Below are the code and all the weights of a small trained network. Each question names an input and a target symbol and asks about switching units off, where a switched-off unit gives its printed mean instead of its output.

import numpy as np


def w(rows, s, z=0):
    codes = np.array(rows[::2]) - 128.0
    scale = np.full(codes.shape[1], s)
    scale[-1] = z or s
    return codes * scale


def f(y):
    return np.maximum(y, 0)


def softmax(a):
    e = np.exp(a - a.max(-1, keepdims=True))
    return e / e.sum(-1, keepdims=True)


def log_softmax(a):
    a = a - a.max(-1, keepdims=True)
    return a - np.log(np.exp(a).sum(-1, keepdims=True))


def net(x, mask):
    ids = ['αβγζηπσψ'.index(c) for c in x.split()]
    T = len(ids)
    res = E[ids] + P[:T]
    u = 0
    for l in range(3):
        q, k, v = (res @ M[l].T for M in (Q, K, V))
        z = softmax(np.where(np.tri(T) > 0, q @ k.T / 2**0.5, -1e9)) @ v
        res = res + np.where(mask[u], z, O[l][:, -1]) @ O[l][:, :-1]
        u += 1
        y = f(res @ A[l][:, :-1].T + A[l][:, -1])
        res = res + np.where(mask[u : u + 8], y, B[l][:, -1]) @ B[l][:, :-1]
        u += 8
    return log_softmax(res[-1] @ U[:, :-1].T + U[:, -1])


Q, K, V, O, A, B = {}, {}, {}, {}, {}, {}
E = w([
[154,74,58,90,121,125,91],'α',
[39,101,180,208,153,61,149],'β',
[142,92,132,195,112,98,98],'γ',
[93,195,79,58,177,91,76],'ζ',
[120,168,10,129,185,72,43],'η',
[175,84,114,143,167,151,164],'π',
[72,139,135,90,132,33,50],'σ',
[143,179,126,148,197,39,179],'ψ',
],0.013)
P = w([
[166,72,220,166,90,107,79],'0',
[176,179,57,214,10,80,61],'1',
[147,177,75,146,80,75,36],'2',
[198,166,123,163,110,118,95],'3',
[56,83,156,122,71,177,164],'4',
[97,122,162,134,95,147,142],'5',
[217,147,180,174,140,179,142],'6',
[108,134,107,160,140,112,92],'7',
[145,130,112,156,120,147,112],'8',
[254,121,44,224,152,122,81],'9',
],0.0063)
Q[0] = w([
[2,112,176,113,10,91,161],'L0H0',
[216,234,54,243,168,89,85],'L0H0',
],0.0049)
K[0] = w([
[73,105,22,82,31,64,65],'L0H0',
[185,133,254,147,237,212,62],'L0H0',
],0.0054)
V[0] = w([
[168,73,168,116,180,254,197],'L0H0',
[75,38,121,116,74,139,104],'L0H0',
],0.0064)
O[0] = w([
[80,78,96,47,144,70,162,4],'L0H0',
[255,200,94,11,51,149,117,84],'L0H0',
],0.0073,0.0031)
A[0] = w([
[144,52,93,44,31,81,70,145],'L0N0',
[128,110,167,122,97,137,21,152],'L0N1',
[210,17,132,31,136,153,133,212],'L0N2',
[187,102,167,69,153,156,169,5],'L0N3',
[62,152,187,172,196,147,144,237],'L0N4',
[161,134,254,78,7,64,126,163],'L0N5',
[58,32,167,128,103,59,166,74],'L0N6',
[161,169,82,89,184,90,208,92],'L0N7',
],0.0063,0.0028)
B[0] = w([
[118,205,197,152,139,126,48,187],'L0N0',
[1,134,195,153,122,101,118,214],'L0N1',
[167,165,122,25,46,66,122,212],'L0N2',
[125,71,147,184,153,193,141,133],'L0N3',
[185,42,146,20,158,74,91,253],'L0N4',
[46,65,205,207,192,96,78,172],'L0N5',
[180,189,74,161,216,157,53,145],'L0N6',
[131,106,98,75,56,106,149,174],'L0N7',
],0.0054,0.0036)
Q[1] = w([
[66,195,171,177,115,81,103],'L1H0',
[18,67,189,156,55,200,253],'L1H0',
],0.0052)
K[1] = w([
[97,113,127,141,99,113,83],'L1H0',
[175,254,49,234,26,125,117],'L1H0',
],0.0068)
V[1] = w([
[254,101,234,79,115,89,172],'L1H0',
[145,118,117,208,96,116,38],'L1H0',
],0.0063)
O[1] = w([
[40,110,77,126,85,19,171,183],'L1H0',
[136,255,128,160,180,105,100,253],'L1H0',
],0.0091,0.0046)
A[1] = w([
[197,176,168,253,106,106,66,247],'L1N0',
[110,139,92,38,81,65,235,71],'L1N1',
[130,207,78,193,187,73,162,134],'L1N2',
[142,157,35,61,127,161,245,113],'L1N3',
[189,168,110,228,231,43,112,72],'L1N4',
[121,128,215,120,211,169,150,252],'L1N5',
[118,66,50,17,178,28,162,202],'L1N6',
[94,83,37,60,108,177,64,96],'L1N7',
],0.0057,0.0023)
B[1] = w([
[110,37,142,139,219,87,109,252],'L1N0',
[100,125,100,40,139,181,164,154],'L1N1',
[178,84,63,72,176,141,189,222],'L1N2',
[77,164,84,101,109,77,132,139],'L1N3',
[105,20,163,45,165,207,158,254],'L1N4',
[74,85,73,62,48,136,44,164],'L1N5',
[51,97,121,135,54,219,180,205],'L1N6',
[159,188,213,107,90,148,253,140],'L1N7',
],0.0058,0.0086)
Q[2] = w([
[125,178,137,149,181,75,27],'L2H0',
[104,109,253,229,65,201,123],'L2H0',
],0.0054)
K[2] = w([
[4,97,114,237,125,128,93],'L2H0',
[186,146,38,206,176,179,136],'L2H0',
],0.0046)
V[2] = w([
[64,50,171,168,139,125,100],'L2H0',
[143,63,120,88,209,165,254],'L2H0',
],0.005)
O[2] = w([
[130,216,77,155,104,172,254,253],'L2H0',
[71,184,106,245,182,249,137,201],'L2H0',
],0.0083,0.0059)
A[2] = w([
[59,173,121,96,89,63,176,156],'L2N0',
[127,38,201,199,125,123,175,155],'L2N1',
[187,90,175,203,85,145,154,170],'L2N2',
[142,158,120,92,168,141,105,62],'L2N3',
[129,186,2,128,117,102,115,161],'L2N4',
[100,87,62,46,156,159,125,142],'L2N5',
[92,73,255,131,133,63,88,122],'L2N6',
[173,180,191,127,109,129,167,3],'L2N7',
],0.0069,0.0041)
B[2] = w([
[153,71,170,158,75,192,152,188],'L2N0',
[84,107,22,71,131,134,78,199],'L2N1',
[87,89,113,111,178,43,114,146],'L2N2',
[191,91,111,162,86,160,151,145],'L2N3',
[77,148,147,39,151,146,186,209],'L2N4',
[187,81,254,181,40,140,80,255],'L2N5',
[84,129,72,143,147,128,124,180],'L2N6',
[120,91,120,141,151,77,126,128],'L2N7',
],0.007,0.0062)
U = w([
[144,55,104,62,90,42,89,146],'α',
[112,147,100,133,123,95,136,47],'β',
[111,117,129,105,144,81,112,137],'γ',
[118,58,141,130,136,94,29,230],'ζ',
[172,98,196,187,131,187,55,5],'η',
[57,98,124,108,51,127,141,135],'π',
[185,116,116,91,127,108,129,134],'σ',
[1,88,73,156,167,82,88,125],'ψ',
],0.0066,0.0032)

Each question gives the input, a string of symbols that net reads in full, and the target symbol t.
The units are the heads (2 rows each of Q, K, V and O) and the neurons (one row each of A and B). Each row of codes is followed by its name. A weight is (code - 128) times the scale printed after its matrix; where a second scale follows, it is the last column's (O, A, B and U).
mask holds one flag per unit, layer by layer, with each layer's heads first. A switched-off unit (its flag False) gives its mean, the last column of its rows in O or B, instead of its output. The means were averaged over made-up inputs and are rounded, as every weight is.
A unit's drop is (log p(t) with every unit on - log p(t) with that unit switched off) / (log p(t) with every unit on - log p(t) with every unit switched off).
The circuit of an input: a set's keep is (log p(t) with only the set's units on - log p(t) with every unit switched off) / (log p(t) with every unit on - log p(t) with every unit switched off). Starting from the 12 units with the biggest drops (on a tie, the unit counted first), units are removed one at a time, each time the one whose removal leaves the highest keep (on an exact tie, the one counted first), for as long as the keep stays at least 0.8.
circuit, biggest first: the units of the circuit, biggest drop first
most important unit: the unit with the biggest drop
top k neurons: the k neurons with the biggest drops, biggest first
top k neurons in layer l: the k neurons of layer l with the biggest drops, biggest first
drop of u: that unit's drop, to one decimal
input α π α, target α: circuit, biggest first -> [L2H0, L0H0, L0N2, L1N4]
input α η σ η, target α: circuit, biggest first -> [L2H0, L0H0]
input π β β α ψ π π π α, target π: circuit, biggest first -> [L1H0, L0H0, L0N2, L1N6]
input η π σ η, target η: circuit, biggest first -> [L1H0, L1N4, L2N5, L0N2]
input η η ψ, target η: circuit, biggest first -> [L1H0, L0H0]
input ψ ψ α, target ψ: top neuron in layer 2 -> [L2N5]
input α π ζ, target α: top 2 neurons in layer 0 -> [L0N0, L0N2]
input π α ψ ψ ψ η σ, target ψ: top 2 neurons -> [L2N6, L2N5]
input σ ψ γ ζ, target σ: top 2 neurons in layer 0 -> [L0N5, L0N1]
input ψ α ψ ψ, target ψ: top 2 neurons in layer 0 -> [L0N4, L0N2]
input α π π, target α: top 3 neurons in layer 0 -> [L0N2, L0N0, L0N1]
input π ζ π ψ, target π: top 2 neurons -> [L1N6, L0N7]
input π π σ ζ, target π: top 2 neurons in layer 2 -> [L2N0, L2N4]
input π ζ π π π ψ σ, target ψ: most important unit -> L2N6
input η ψ π η, target η: top 2 neurons in layer 1 -> [L1N4, L1N2]
input α α π η, target α: top 2 neurons in layer 1 -> [L1N2, L1N4]
input σ σ ζ, target σ: top 2 neurons -> [L0N5, L1N2]
input η α π, target η: drop of L1N1 -> -0.1
input η ψ ψ, target η: drop of L1N4 -> 0.5
input σ ζ ψ, target σ: drop of L2H0 -> 0.6
input α α π, target α: drop of L1N2 -> 0.1
input π ζ π ψ π ψ π α, target π: top 3 neurons in layer 1 -> [L1N6, L1N0, L1N7]
input ψ γ σ α π π α ψ ζ, target π: top neuron in layer 1 -> [L1N0]
input σ ζ π η, target σ: top 2 neurons in layer 0 -> [L0N5, L0N1]
